Here are made-up objects, facts about them, and rows of numbers that follow some of those facts. Name the object behind each unnamed row.

Some objects and their rows:
-18 -8 1 -8 -13 -2 2 -3 7 5 -7 3 15 7 -6 -4 -13 7 15 4 9 -7 21 12 2 21 8: tedreru
-2 -10 8 3 -4 -1 -3 1 11 2 -4 7 4 4 1 -1 4 5 7 3 6 -17 8 1 -10 13 11: stoske
9 -9 32 -14 -12 -6 -27 31 4 5 -1 -12 4 -13 -29 10 17 -2 -17 8 1 -31 0 8
 -22 4 -9: dratim
9 -2 -8 -18 -12 1 -1 6 21 2 -5 19 31 -13 -7 -2 6 2 17 25 -1 -15 -3 -42
 -26 -5 8: ridebel
-6 -14 26 12 4 -5 -15 7 -5 22 -15 -15 -11 7 -21 9 21 9 -23 -6 0 -20 10
 45 -4 18 -9: toplom
5 -15 11 -19 -9 1 -14 7 7 9 -9 13 30 -2 -21 -2 4 -3 11 26 4 -23 -6 -14
 -21 1 4: safam
-2 -2 -5 -10 -19 -5 -3 5 7 1 -4 -13 15 -4 -4 3 9 -4 -2 -3 12 0 30 30 4
 27 -10: zudrun
-5 -6 -44 1 -38 6 36 -6 16 -16 -33 -10 32 4 10 -27 -16 9 22 7 8 10 16 -7
 -5 -6 27: plubir
-3 -21 -27 -16 -42 10 -5 -6 12 -38 -7 61 55 -3 0 -37 -47 -14 16 11 18 -9
 -5 -57 -38 -23 10: foski
-8 -11 -29 -31 -14 -18 -24 -12 20 -30 3 59 40 -26 -6 -20 -38 -5 1 20 3
 -11 13 -22 -25 -5 -8: trutrul
-1 -34 21 0 -26 6 -26 11 -7 -14 -12 40 19 -4 -24 -26 -28 -8 -18 -4 7 -36
 -21 -26 -38 -20 -3: grusol
-3 -6 6 6 -6 -2 -5 0 12 5 -5 5 10 7 0 -2 6 5 8 4 4 -10 10 0 -11 17 13: tena
0 -2 -15 -1 -9 -5 5 -12 13 0 -7 0 10 -3 3 -5 8 9 0 2 5 3 22 9 1 19 -12: pegis
4 -7 -8 12 -11 -1 13 -7 10 5 -8 -5 4 0 -1 -6 13 12 -2 -4 9 3 12 2 -5 12
 -6: lanok
-7 -5 7 3 -4 -1 -4 0 12 5 0 2 8 7 0 -5 3 6 7 3 5 -17 11 3 -10 12 11: paklom
-14 2 -18 -20 -4 -15 3 -15 24 -3 5 14 24 -5 7 0 -9 7 21 13 8 4 35 5 5 27
 3: kupur
3 -3 -5 9 -7 2 9 1 10 10 -9 -1 6 -5 7 3 28 5 -4 2 5 -11 9 7 -10 9 7: stofa

There are 4 kinds of fact about the objects: φ, ε, χ, ρ.
drastazon {φ=502, ε=b, ρ=dabidur}
dodran {φ=832, ε=a, χ=fogur breplim, ρ=stestu}
trisur {φ=112, ε=a, ρ=trolar}
drobru {φ=832, ε=a, χ=dratim gretrifum, ρ=tesul}
stopok {φ=714, ε=b, ρ=floske}
skotrun {φ=41, ε=c, χ=dadi, ρ=planuk}
tarul {ε=c, χ=tatrun, ρ=klale}
braluk {φ=502, ε=c, χ=plefliplus, ρ=nemar}
zapla {φ=8, ε=b, ρ=bribrim}
foski {φ=330, ε=c, χ=plefliplus, ρ=nemar}
toder {φ=41, ε=a, ρ=redil}
stibrur {φ=883, ε=a, χ=fludram, ρ=dudre}
gisker {φ=762, ε=a, ρ=replan}
paklom {ε=b, ρ=zolobu}
luri {φ=714, ε=c, χ=klobrak, ρ=zolobu}
butrun {φ=330, ε=c, ρ=vigraski}
tidro {φ=92, ε=b, ρ=drasok}
gete {φ=714, ε=b, χ=kliskiplen, ρ=drasok}
flisek {φ=714, ε=c, χ=zutano, ρ=rebavem}
temin {φ=41, ε=a, ρ=vigraski}
skestok {ε=c, χ=stopok stupom gribil, ρ=floske}
tekam {ε=c, ρ=puflidra}
gugror {ε=a, χ=fludram, ρ=dudre}
tresum {φ=29, ε=a, ρ=diro}
dratim {φ=502, ε=c, χ=tople, ρ=tesul}
fuso {φ=92, ε=b, ρ=veploge}
stamel {ε=b, ρ=tisi}
ralum {φ=708, ε=b, χ=faskas, ρ=zeklok}
kleklu {ε=a, χ=plamul, ρ=zeklok}
lomem {φ=92, ε=c, ρ=zolobu}
fletin {φ=41, ε=b, ρ=plolobu}
koskes {φ=762, ε=a, χ=klavis, ρ=stestu}
grebram {φ=92, ε=a, χ=plamul, ρ=zeklok}
faskas {ε=b, ρ=zeklok}
plaklono {φ=708, ε=b, χ=betri klive, ρ=floske}
gruku {φ=502, ε=c, χ=tatrun tarul, ρ=klale}
bani {ε=c, ρ=zolobu}
betri {φ=41, ε=a, χ=stadrin, ρ=floske}
ratok {φ=883, ε=b, χ=sefos, ρ=paklom}
rugrunul {φ=883, ε=b, χ=stadras, ρ=skatrek}
somi {ε=c, χ=plubir, ρ=vude}
breplim {ε=a, ρ=stestu}
gapur {φ=29, ε=c, ρ=floske}
tedreru {ε=b, χ=sibral grifom, ρ=paklom}
bribrim {ε=b, ρ=replan}
rebavem {ε=a, ρ=veploge}
tople {φ=8, ε=a, ρ=tesul}
stofa {ε=a, ρ=veploge}
tatrun {φ=330, ε=a, χ=tarul, ρ=klale}
gupas {φ=656, ε=c, χ=movim, ρ=diro}
trolar {ε=a, ρ=klale}
sestul {φ=762, ε=c, χ=tridrer, ρ=tisi}
gugruk {φ=714, ε=a, χ=fliga, ρ=vude}
motredis {φ=714, ε=b, ρ=stoske}
kupur {φ=8, ε=b, χ=rugrunul, ρ=skatrek}
dotril {φ=832, ε=a, χ=roron klasi fugik, ρ=drutrem}
fliga {φ=29, ε=a, χ=zigrem, ρ=vude}
roron {φ=8, ε=a, ρ=drutrem}
skigru {φ=832, ε=c, ρ=skatrek}
firil {φ=714, ε=c, ρ=nemar}
ruklaskas {φ=832, ε=a, ρ=dabidur}
sugipil {φ=330, ε=a, ρ=plolobu}
lugol {ε=c, ρ=plolobu}
gretrifum {φ=190, ε=a, ρ=tesul}
dudre {ε=a, ρ=flisto}
tririr {φ=762, ε=c, ρ=trolar}
fleskek {φ=832, ε=a, χ=tritras skidrebren, ρ=tisi}
klale {ε=a}
suflu {φ=832, ε=b, ρ=veploge}
greflol {φ=190, ε=a, χ=klozil, ρ=stestu}
zutano {φ=8, ε=c, ρ=rebavem}
morudro {φ=656, ε=c, χ=plemi, ρ=zeklok}
sibral {φ=502, ε=c, ρ=paklom}
brane {φ=708, ε=c, χ=mitik, ρ=plolobu}
nogek {ε=a, χ=skestok, ρ=floske}
vadrir {φ=112, ε=c, ρ=skeretis}
stadras {φ=708, ε=b, χ=plasi, ρ=skatrek}
stestu {ε=b, ρ=flisto}
pegis {φ=883, ε=a, ρ=bribrim}
ridebel {φ=190, ε=c, ρ=drutrem}
leko {φ=190, ε=a, χ=safis, ρ=vude}
meples {φ=832, ε=b, χ=doplem, ρ=stoske}
nemar {ε=c, ρ=vigraski}
skepek {ε=a, χ=siseskom, ρ=planuk}
bigres {ε=c, ρ=trolar}
vekevek {φ=502, ε=b, ρ=zolobu}
pudroflu {φ=190, ε=b, ρ=replan}
suni {φ=714, ε=c, χ=zoplar, ρ=stestu}
gimuku {φ=883, ε=a, ρ=tisi}
tidri {φ=112, ε=a, χ=stimas mitik, ρ=plolobu}
plubir {φ=112, ε=a, χ=zigrem, ρ=vude}
vigraski {ε=a}
lanok {ε=a, ρ=skeretis}
pofu {φ=832, ε=a, ρ=rebavem}
fepe {φ=41, ε=a, χ=tridron, ρ=bribrim}
piplebrul {ε=a, ρ=vigraski}
tridrer {φ=502, ε=b, χ=tritras, ρ=tisi}
plamul {ε=c, χ=faskas, ρ=zeklok}
tovu {φ=8, ε=a, χ=kloberam, ρ=veploge}
zedramil {φ=762, ε=c, ρ=veploge}
gruklur {ε=c, ρ=flisto}
veskefla {φ=714, ε=a, ρ=gruklur}
feder {φ=762, ε=c, χ=roron, ρ=drutrem}
plasi {φ=41, ε=b, ρ=skatrek}
grusol {φ=92, ε=c, χ=firil, ρ=nemar}
skiduk {φ=762, ε=b, ρ=gruklur}
skeple {φ=8, ε=a, ρ=diro}
zigrem {ε=a, χ=kivar, ρ=vude}
tistu {ε=c, χ=fledri, ρ=zolobu}
stupin {ε=c, χ=busir, ρ=zolobu}
zabrim {φ=714, ε=b, χ=tatrun, ρ=klale}
tridron {φ=330, ε=a, ρ=bribrim}
stimas {φ=832, ε=c, χ=rozanem, ρ=plolobu}
trutrul {φ=656, ε=c, χ=plefliplus, ρ=nemar}
botrur {φ=762, ε=c, χ=morudro plamul, ρ=zeklok}
tibrem {ε=c, ρ=vone}
kuduk {φ=92, ε=b, ρ=drutrem}
betezik {ε=a, ρ=vude}
safis {φ=762, ε=a, ρ=vude}
planuk {ε=a, ρ=flisto}
klaston {ε=b, χ=tena, ρ=stoske}
stodre {φ=190, ε=c, ρ=trolar}
kevosim {φ=714, ε=c, χ=duzi plemi, ρ=zeklok}
toplom {φ=502, ε=a, χ=suflu, ρ=veploge}
skidrebren {φ=190, ε=b, ρ=tisi}
brumabo {φ=883, ε=a, ρ=zeklok}
gribil {φ=8, ε=a, ρ=floske}
ruskar {φ=41, ε=b, χ=fleskek, ρ=tisi}
skeretis {ε=a, ρ=bribrim}
mitik {φ=762, ε=c, ρ=plolobu}
zolobu {ε=a}
stunu {φ=762, ε=b, ρ=redil}
dabidur {ε=c, ρ=puflidra}
drutrem {ε=c, ρ=zolobu}
puflidra {ε=c}
moklin {ε=c, ρ=stestu}
lefos {φ=330, ε=c, ρ=puflidra}
sefos {ε=c, χ=plegroskur, ρ=paklom}
stedol {φ=832, ε=a, ρ=floske}
taflam {φ=41, ε=c, χ=zedramil suflu, ρ=veploge}
kivar {φ=502, ε=a, ρ=vude}
grolun {φ=92, ε=c, ρ=replan}
klabizir {ε=a, ρ=flisto}
plibro {φ=762, ε=b, χ=tidro, ρ=drasok}
klozil {φ=41, ε=a, χ=dodran, ρ=stestu}
klavis {φ=8, ε=a, χ=suni dodran, ρ=stestu}
veploge {ε=b}
grifom {ε=c, ρ=paklom}
flisto {ε=a}
dratak {φ=883, ε=a, χ=tidro, ρ=drasok}
zudrun {φ=762, ε=a, χ=daplo sunem, ρ=dabidur}
lesol {φ=8, ε=b, χ=skotrun, ρ=planuk}
stadrin {φ=190, ε=a, ρ=floske}
somebror {φ=112, ε=b, ρ=skatrek}
fogur {ε=a, χ=moklin dodran, ρ=stestu}
solin {φ=330, ε=a, χ=gugruk zigrem, ρ=vude}
stoske {ε=b, ρ=diro}
klebros {φ=8, ε=b, χ=skogru, ρ=tisi}
vone {ε=c, ρ=puflidra}
nodol {φ=935, ε=c, ρ=planuk}
brobri {φ=883, ε=a, χ=dadi, ρ=planuk}
siseskom {φ=29, ε=a, χ=skepek, ρ=planuk}
grudribri {ε=c, χ=zubruk, ρ=nemar}
kloberam {φ=883, ε=a, χ=stofa suflu, ρ=veploge}
grutruk {φ=714, ε=c, ρ=skatrek}
plolobu {ε=a}
truken {φ=935, ε=a, ρ=flisto}
tavuto {ε=c, ρ=drutrem}
skogru {φ=92, ε=a, χ=gimuku, ρ=tisi}
dadi {φ=92, ε=a, χ=skotrun, ρ=planuk}
remun {φ=8, ε=c, χ=lanok, ρ=skeretis}
busir {φ=762, ε=c, ρ=zolobu}
dolotu {φ=92, ε=a, χ=stunu, ρ=redil}
stimak {φ=330, ε=a, ρ=redil}
plubak {φ=656, ε=c, χ=trisur, ρ=trolar}
plegroskur {φ=708, ε=c, χ=grifom, ρ=paklom}
noles {φ=883, ε=b, ρ=nemar}
tupletran {φ=656, ε=a, χ=piplebrul, ρ=vigraski}
movim {ε=a, ρ=diro}
stevir {φ=714, ε=b, ρ=dabidur}
tena {ε=b, χ=motredis, ρ=stoske}
fledri {φ=41, ε=c, ρ=zolobu}
klasi {φ=29, ε=c, ρ=drutrem}
redil {ε=a, ρ=diro}
doplem {φ=8, ε=c, ρ=stoske}
drunin {φ=8, ε=b, χ=butrun tupletran, ρ=vigraski}
klobrak {φ=832, ε=c, χ=tistu busir stupin, ρ=zolobu}
ranun {φ=190, ε=b, ρ=vigraski}
sunem {φ=708, ε=a, ρ=dabidur}
vude {ε=b, ρ=trolar}
rozanem {φ=714, ε=a, ρ=plolobu}
pluvon {ε=a, χ=zapla tridron, ρ=bribrim}
trinen {φ=656, ε=a, ρ=redil}
kliskiplen {ε=b, χ=tidro dratak, ρ=drasok}
tesul {ε=a, ρ=puflidra}
lasti {φ=502, ε=a, χ=skepek siseskom, ρ=planuk}
gazu {φ=112, ε=b, ρ=vone}
floske {ε=c, ρ=plolobu}
fugik {φ=714, ε=a, χ=ridebel roron, ρ=drutrem}
vagren {φ=92, ε=c, χ=ratok grifom, ρ=paklom}
zoplar {ε=b, ρ=stestu}
fludram {φ=502, ε=a, ρ=dudre}
trupla {φ=714, ε=a, χ=plubak, ρ=trolar}
dafo {φ=883, ε=c, ρ=diro}
pegras {φ=8, ε=b, χ=skiduk, ρ=gruklur}
stupom {φ=92, ε=a, ρ=floske}
safam {ε=c, χ=niskadril, ρ=diro}
flabel {φ=714, ε=b, ρ=diro}
duzi {φ=330, ε=c, ρ=zeklok}
klasus {φ=29, ε=b, χ=sunem, ρ=dabidur}
daplo {φ=8, ε=a, χ=stevir, ρ=dabidur}
skosa {ε=a, χ=trinen, ρ=redil}
zubruk {φ=935, ε=a, χ=firil plefliplus grudribri, ρ=nemar}
kluta {φ=714, ε=b, ρ=puflidra}
gregam {φ=92, ε=b, χ=gazu, ρ=vone}
drasok {ε=a, ρ=veploge}
skatrek {ε=a, ρ=diro}
klori {φ=762, ε=b, χ=piplebrul butrun, ρ=vigraski}
klive {φ=883, ε=a, χ=gapur, ρ=floske}
tisi {ε=a, ρ=vigraski}
zeklok {ε=c, ρ=tesul}
tritras {φ=656, ε=b, ρ=tisi}
flubam {φ=112, ε=a, ρ=tesul}
diro {ε=b}
replan {ε=c}
plemi {ε=c, ρ=zeklok}
plefliplus {ε=c, ρ=nemar}
niskadril {φ=112, ε=c, ρ=diro}

Rows to name:
No name comes twice in this set of rows, the named rows included.
-4 -25 20 6 7 -15 -5 4 -3 25 -11 -22 -4 6 -26 12 23 12 -7 -17 5 -16 0 43
 3 27 -32 -> lasti
3 -8 -40 6 -34 3 33 -2 17 -16 -25 -7 30 1 17 -24 -4 7 15 11 8 6 9 -17
 -10 -8 24 -> trisur
-2 -15 25 4 -5 -15 -15 19 -1 3 3 -22 -21 -5 -17 3 7 7 -16 -14 4 -13 20
 23 -6 21 -13 -> drastazon
-5 -15 36 17 8 -5 -25 6 -7 19 -5 13 -22 4 -15 -1 7 10 -33 -2 -3 -29 21
 19 -7 17 9 -> tridrer
-11 -32 16 -3 -2 -19 -46 8 -3 -10 -5 39 8 -21 -32 -9 -23 -1 -34 1 -5 -41
 -10 7 -31 -6 -20 -> braluk
10 -2 -21 10 -35 24 31 -3 14 -5 -11 8 24 8 21 -19 13 1 19 -1 17 9 10 -41
 -18 -5 17 -> tridron
-5 -20 4 22 -12 -10 5 7 -5 11 -33 -36 -17 -6 -22 -9 5 25 -28 -4 -11 -10
 -1 36 -5 0 0 -> kivar
-1 -24 18 19 -21 15 4 3 -9 10 -21 -10 5 15 -13 -10 6 3 -2 -15 15 -12 -2
 10 -9 8 1 -> dolotu
10 -4 -7 -19 -28 13 2 5 18 -4 -9 26 46 -2 -1 -14 0 -8 31 27 9 -12 -6 -50
 -27 -8 19 -> vadrir
2 -22 -7 -13 -23 -7 2 8 11 -6 -26 -4 28 -13 -23 -19 -16 8 9 21 -7 -19 -5
 -14 -23 -17 14 -> bigres
3 -10 -19 7 -13 -6 16 1 8 0 -18 -12 13 -3 -1 -12 6 9 1 2 1 -4 15 16 -8 5
 6 -> klale
8 -25 34 -1 -2 -5 -12 13 -4 20 -15 -4 -7 -14 -36 2 10 11 -15 7 -5 -31
 -11 -5 -21 -3 -13 -> sibral
13 -12 -11 -15 -29 6 20 1 17 -8 -9 23 38 -9 1 -16 -2 -1 32 17 9 -6 0 -60
 -26 -13 10 -> niskadril
-2 -16 24 7 -31 11 -3 18 -6 -4 -7 -15 6 13 -10 -12 -10 -1 8 -14 19 -12
 12 4 -10 10 5 -> gregam
-10 -3 -54 -12 -9 -25 -12 -17 25 -30 8 53 36 -23 25 -13 -19 -4 -8 4 11 3
 33 3 -5 14 -9 -> zubruk

Now the same objects, written a new way:
Named rows:
-15 -14 44 35 4 -42 14 19 -16 1 -1 -45 35 20 41: tarul
-6 -46 54 22 1 -56 6 15 25 -40 15 -46 61 51 86: gruku
-20 -10 43 57 -1 -36 11 22 -14 6 -3 -34 33 6 42: klale
-32 -20 14 47 5 -31 25 2 -13 -7 -9 -32 24 12 29: fletin
-26 -6 38 58 8 -36 17 26 -10 -2 -12 -39 30 3 37: skatrek
-2 -22 42 24 28 -47 49 26 8 -24 -9 -35 10 26 59: grutruk
-29 -7 48 59 7 -38 -1 10 -4 1 -20 -40 8 18 25: zoplar
-4 -16 37 30 14 -55 39 51 0 -7 -21 -32 -13 3 73: klori
-8 -23 43 41 25 -54 32 40 13 -21 -5 -28 17 25 74: skogru
-19 -31 36 31 -5 -52 25 29 19 -34 4 -28 20 34 66: plaklono
-1 0 19 30 28 -25 78 5 -14 0 -20 -13 -12 6 24: doplem
-4 -17 13 55 19 10 75 13 -19 7 -5 -13 -13 7 21: daplo
-19 -20 39 48 7 -37 21 -8 -4 -9 -3 -36 26 15 0: skotrun
-20 -6 55 71 8 -29 4 8 2 4 -17 -35 16 10 23: breplim
0 -25 52 43 13 -47 28 42 8 -15 -7 -32 14 4 75: tidri
-17 -26 33 38 10 -11 42 1 -7 -16 -4 -41 34 27 32: lefos
-2 -27 49 25 22 -48 35 31 11 -23 -8 -39 19 34 65: grolun

Which object is each row?
No name comes twice in this set of rows, the named rows included.
-15 -41 48 43 12 -45 3 22 30 -45 10 -39 53 41 91 -> toplom
-3 -23 37 43 28 -45 35 33 8 -16 -6 -21 8 20 60 -> fugik
2 -33 39 24 22 -50 44 28 8 -20 -3 -38 16 21 56 -> luri
1 -26 52 52 22 -41 26 19 21 -12 -7 -21 -2 21 49 -> veskefla
-32 -13 7 48 10 -32 24 5 -12 -3 -18 -30 24 19 26 -> plasi
-5 -44 42 50 6 24 47 33 6 -25 13 -40 22 39 84 -> grebram
-16 -49 56 32 15 1 22 16 19 -54 17 -55 55 68 93 -> dratim
-22 -17 23 40 18 -32 33 -1 -10 -6 -12 -39 33 26 13 -> fledri
-4 -34 32 27 3 -52 24 27 4 -11 8 -25 2 18 69 -> zabrim
-4 -17 41 49 29 -39 37 26 8 -14 -6 -18 9 31 65 -> rozanem
17 -10 55 31 10 -54 15 34 -15 22 11 -14 -5 27 82 -> safis
-4 -32 56 31 -4 -53 -20 6 19 -18 30 -24 54 65 105 -> kivar
-17 -52 29 41 -4 19 39 17 6 -33 10 -48 27 54 78 -> ralum

